Here is a tiny trained network, its code and every weight. The questions are about switching its units off for an input and a target symbol, where a switched-off unit gives its printed mean instead of its output.

import numpy as np


def w(rows, s, z=0):
    codes = np.array(rows[::2]) - 128.0
    scale = np.full(codes.shape[1], s)
    scale[-1] = z or s
    return codes * scale


def norm(h):
    return h / np.sqrt((h * h).mean(-1, keepdims=True) + 1e-5)


def f(y):
    return y / 2 * (1 + np.tanh(0.7978845608 * (y + 0.044715 * y**3)))


def softmax(a):
    e = np.exp(a - a.max(-1, keepdims=True))
    return e / e.sum(-1, keepdims=True)


def log_softmax(a):
    a = a - a.max(-1, keepdims=True)
    return a - np.log(np.exp(a).sum(-1, keepdims=True))


def net(x, mask):
    ids = ['αβγεηθξπ'.index(c) for c in x.split()]
    T = len(ids)
    res = E[ids] + P[:T]
    r = norm(res)
    for j in range(2):
        rows = slice(4 * j, 4 * j + 4)
        q, k, v = (r @ M[0][rows].T for M in (Q, K, V))
        z = softmax(np.where(np.tri(T) > 0, q @ k.T / 4**0.5, -1e9)) @ v
        o = O[0][rows]
        res = res + np.where(mask[j], z, o[:, -1]) @ o[:, :-1]
    y = f(norm(res) @ A[0][:, :-1].T + A[0][:, -1])
    res = res + np.where(mask[2:18], y, B[0][:, -1]) @ B[0][:, :-1]
    return log_softmax(norm(res)[-1] @ U[:, :-1].T + U[:, -1])


Q, K, V, O, A, B = {}, {}, {}, {}, {}, {}
E = w([
[239,86,121,65,166,172,141,112,17,189],'α',
[172,79,133,159,58,109,165,47,151,139],'β',
[112,125,69,121,187,148,185,109,185,109],'γ',
[125,176,63,238,123,87,154,125,108,160],'ε',
[208,138,140,97,6,135,94,51,130,127],'η',
[19,146,142,143,147,147,139,112,74,209],'θ',
[163,201,179,148,147,148,119,80,139,139],'ξ',
[187,147,69,103,120,65,87,36,132,147],'π',
],0.022)
P = w([
[130,201,166,196,81,81,182,168,50,5],'0',
[151,202,163,121,101,86,184,114,91,66],'1',
[150,184,138,113,108,106,174,106,108,97],'2',
[142,171,132,111,116,124,156,107,115,115],'3',
[134,155,122,114,120,132,142,107,118,123],'4',
[132,141,118,114,128,135,131,106,120,129],'5',
[133,129,115,118,130,137,121,105,124,135],'6',
[130,119,115,117,136,138,112,102,122,139],'7',
[126,107,118,126,136,143,105,101,124,142],'8',
[130,98,113,122,143,143,102,99,127,146],'9',
[128,90,116,124,144,147,98,97,128,149],'10',
[126,80,120,127,147,147,95,94,135,157],'11',
[129,80,118,126,150,150,92,96,134,157],'12',
],0.012)
Q[0] = w([
[92,96,128,138,117,88,106,255,186,55],'head 1',
[159,130,81,235,112,242,116,54,109,195],'head 1',
[100,226,113,117,146,96,81,145,90,131],'head 1',
[126,144,153,62,80,92,132,121,98,95],'head 1',
[136,115,92,150,146,135,207,130,129,92],'head 2',
[126,206,158,106,148,131,118,130,143,59],'head 2',
[98,131,121,56,92,99,121,150,172,109],'head 2',
[157,106,77,162,92,203,131,98,132,148],'head 2',
],0.0093)
K[0] = w([
[45,153,126,166,112,136,121,82,249,106],'head 1',
[186,99,140,99,168,183,156,125,48,169],'head 1',
[58,158,146,105,112,99,54,118,157,146],'head 1',
[143,145,135,144,80,124,92,138,178,125],'head 1',
[114,114,139,154,163,105,145,110,159,132],'head 2',
[155,161,126,127,93,111,115,154,177,125],'head 2',
[136,108,95,104,84,135,122,145,150,131],'head 2',
[157,99,172,167,158,159,132,76,124,125],'head 2',
],0.011)
V[0] = w([
[162,74,177,132,137,122,166,123,83,161],'head 1',
[90,91,154,116,88,138,195,147,159,106],'head 1',
[151,111,72,102,203,138,143,133,139,60],'head 1',
[98,153,151,138,147,71,130,107,136,136],'head 1',
[83,140,208,146,159,177,133,90,141,149],'head 2',
[32,173,139,149,107,75,88,113,161,151],'head 2',
[191,150,149,108,156,159,87,139,66,174],'head 2',
[67,46,103,60,118,129,142,119,8,125],'head 2',
],0.012)
O[0] = w([
[125,174,108,111,36,101,134,255,241,162,251],'head 1',
[180,35,110,92,61,145,122,51,144,160,1],'head 1',
[35,202,75,122,82,107,62,87,138,156,131],'head 1',
[149,93,132,158,177,246,87,105,124,69,106],'head 1',
[88,139,174,38,138,15,154,9,219,59,117],'head 2',
[118,216,57,116,6,24,143,136,138,160,114],'head 2',
[36,23,141,98,241,107,137,114,224,161,150],'head 2',
[113,115,35,90,106,241,109,76,58,69,114],'head 2',
],0.0074,0.0075)
A[0] = w([
[92,147,110,127,117,159,138,107,91,103,140],'neuron 1',
[155,135,144,166,137,116,115,171,144,150,78],'neuron 2',
[93,127,104,133,170,131,74,80,123,145,16],'neuron 3',
[99,138,93,128,116,132,112,125,123,166,87],'neuron 4',
[143,117,147,139,157,92,158,113,121,103,129],'neuron 5',
[138,130,101,175,112,137,160,112,109,141,120],'neuron 6',
[142,5,147,81,95,152,127,153,127,112,45],'neuron 7',
[79,113,108,122,156,164,124,167,152,143,181],'neuron 8',
[101,154,95,84,118,166,126,112,138,122,95],'neuron 9',
[103,143,134,138,110,136,113,131,185,84,76],'neuron 10',
[100,110,146,177,160,168,201,154,94,93,168],'neuron 11',
[126,136,165,129,93,120,170,128,130,130,154],'neuron 12',
[115,132,140,149,114,185,143,187,129,123,1],'neuron 13',
[158,164,134,132,67,85,126,121,127,112,145],'neuron 14',
[138,144,81,169,104,137,136,144,138,135,82],'neuron 15',
[148,129,169,148,147,129,134,131,113,163,135],'neuron 16',
],0.023,0.0075)
B[0] = w([
[166,103,133,125,133,130,138,154,157,124,173],'neuron 1',
[156,60,133,128,188,149,129,106,156,132,175],'neuron 2',
[65,74,104,65,156,125,67,154,216,159,162],'neuron 3',
[108,115,122,99,123,158,148,129,136,102,183],'neuron 4',
[113,124,134,147,89,160,126,105,68,137,164],'neuron 5',
[94,120,159,111,144,69,125,94,139,141,184],'neuron 6',
[41,88,86,105,163,85,55,86,204,170,150],'neuron 7',
[183,180,152,186,108,106,145,96,81,105,207],'neuron 8',
[65,128,127,128,134,113,73,113,153,181,180],'neuron 9',
[116,141,136,109,118,62,103,109,135,148,161],'neuron 10',
[205,163,148,170,109,115,196,101,8,111,181],'neuron 11',
[127,115,70,100,168,135,70,129,130,138,183],'neuron 12',
[102,66,151,102,148,127,108,134,73,92,135],'neuron 13',
[152,158,169,172,136,144,192,150,72,112,248],'neuron 14',
[82,91,111,79,110,160,89,103,142,158,189],'neuron 15',
[95,169,98,102,86,104,148,144,119,106,166],'neuron 16',
],0.016,0.013)
U = w([
[182,112,99,146,77,139,114,150,114,1,220],'α',
[135,151,133,121,179,91,107,67,102,182,8],'β',
[127,55,119,104,131,142,106,165,176,31,206],'γ',
[202,108,132,130,121,74,153,203,184,123,114],'ε',
[130,174,76,112,39,124,106,188,121,136,107],'η',
[137,94,107,152,126,139,131,192,127,126,99],'θ',
[184,131,87,140,123,198,133,142,164,131,113],'ξ',
[162,104,159,112,98,143,93,181,124,121,105],'π',
],0.0096,0.014)

Each question gives the input, a string of symbols that net reads in full, and the target symbol t.
The units are the heads (4 rows each of Q, K, V and O) and the neurons (one row each of A and B). Each row of codes is followed by its name. A weight is (code - 128) times the scale printed after its matrix; where a second scale follows, it is the last column's (O, A, B and U).
mask holds one flag per unit, heads first, then neurons. A switched-off unit (its flag False) gives its mean, the last column of its rows in O or B, instead of its output. The means were averaged over made-up inputs and are rounded, as every weight is.
A unit's drop is (log p(t) with every unit on - log p(t) with that unit switched off) / (log p(t) with every unit on - log p(t) with every unit switched off).
The circuit of an input: a set's keep is (log p(t) with only the set's units on - log p(t) with every unit switched off) / (log p(t) with every unit on - log p(t) with every unit switched off). Starting from the 12 units with the biggest drops (on a tie, the unit counted first), units are removed one at a time, each time the one whose removal leaves the highest keep (on an exact tie, the one counted first), for as long as the keep stays at least 0.8.
units of the circuit, in order: the units of the circuit, biggest drop first
most important unit: the unit with the biggest drop
top k neurons: the k neurons with the biggest drops, biggest first
which heads matter: for each layer, one digit per head in row order, 1 if its drop is at least 0.15 and else 0, layers parted by /
input π β γ ξ, target α: which heads matter => 10
input β α γ, target β: top neuron => (neuron 15)
input α ξ β, target ε: which heads matter => 11
input θ π β π π γ π β θ π ε θ, target γ: units of the circuit, in order => (neuron 3; head 1)
input π γ π α π π π ε β, target γ: which heads matter => 11
input β θ γ ξ, target α: units of the circuit, in order => (head 1; neuron 16)
input ξ ξ π π π π θ π α β, target η: units of the circuit, in order => (head 1; head 2; neuron 2)
input γ ξ α, target ε: which heads matter => 11
input θ ε β η η, target β: units of the circuit, in order => (neuron 7; head 1; neuron 14)
input π θ θ η ε ε ε π θ η γ γ θ, target γ: units of the circuit, in order => (head 2; neuron 3; head 1)
input α β α η α β β ξ ξ, target ε: units of the circuit, in order => (head 1; head 2)
input π π π η π ξ θ, target α: units of the circuit, in order => (head 1; neuron 11)
input θ π γ α π α, target β: which heads matter => 01
input γ α θ γ, target η: which heads matter => 10
input π η γ, target α: which heads matter => 01
input η β π π γ β, target β: which heads matter => 11
input α η ε, target θ: top 3 neurons => (neuron 2; neuron 15; neuron 13)
input π ε γ γ β ε η η ε β β, target γ: top neuron => (neuron 7)
input θ θ η β π π π γ ε γ η η, target γ: which heads matter => 10
input π α ε ξ η γ π θ π, target η: which heads matter => 10
input π π β π θ, target α: units of the circuit, in order => (neuron 11; head 1)
input θ π π θ γ β γ η γ θ γ α, target η: which heads matter => 11
input β γ θ η γ, target β: which heads matter => 10
input π β π η β π ε ε α, target α: top 2 neurons => (neuron 8; neuron 9)
input η γ ε π γ α, target α: units of the circuit, in order => (head 2; neuron 8; neuron 9; neuron 16)
input θ γ η ε θ ε η γ α π θ ε ε, target η: units of the circuit, in order => (head 1; neuron 15)
input α β γ π ξ α β α ε γ ε, target ε: top 2 neurons => (neuron 8; neuron 2)
input γ α η β π ε π π γ π η, target π: most important unit => head 1
input θ β γ π α, target η: units of the circuit, in order => (head 1; head 2; neuron 2)
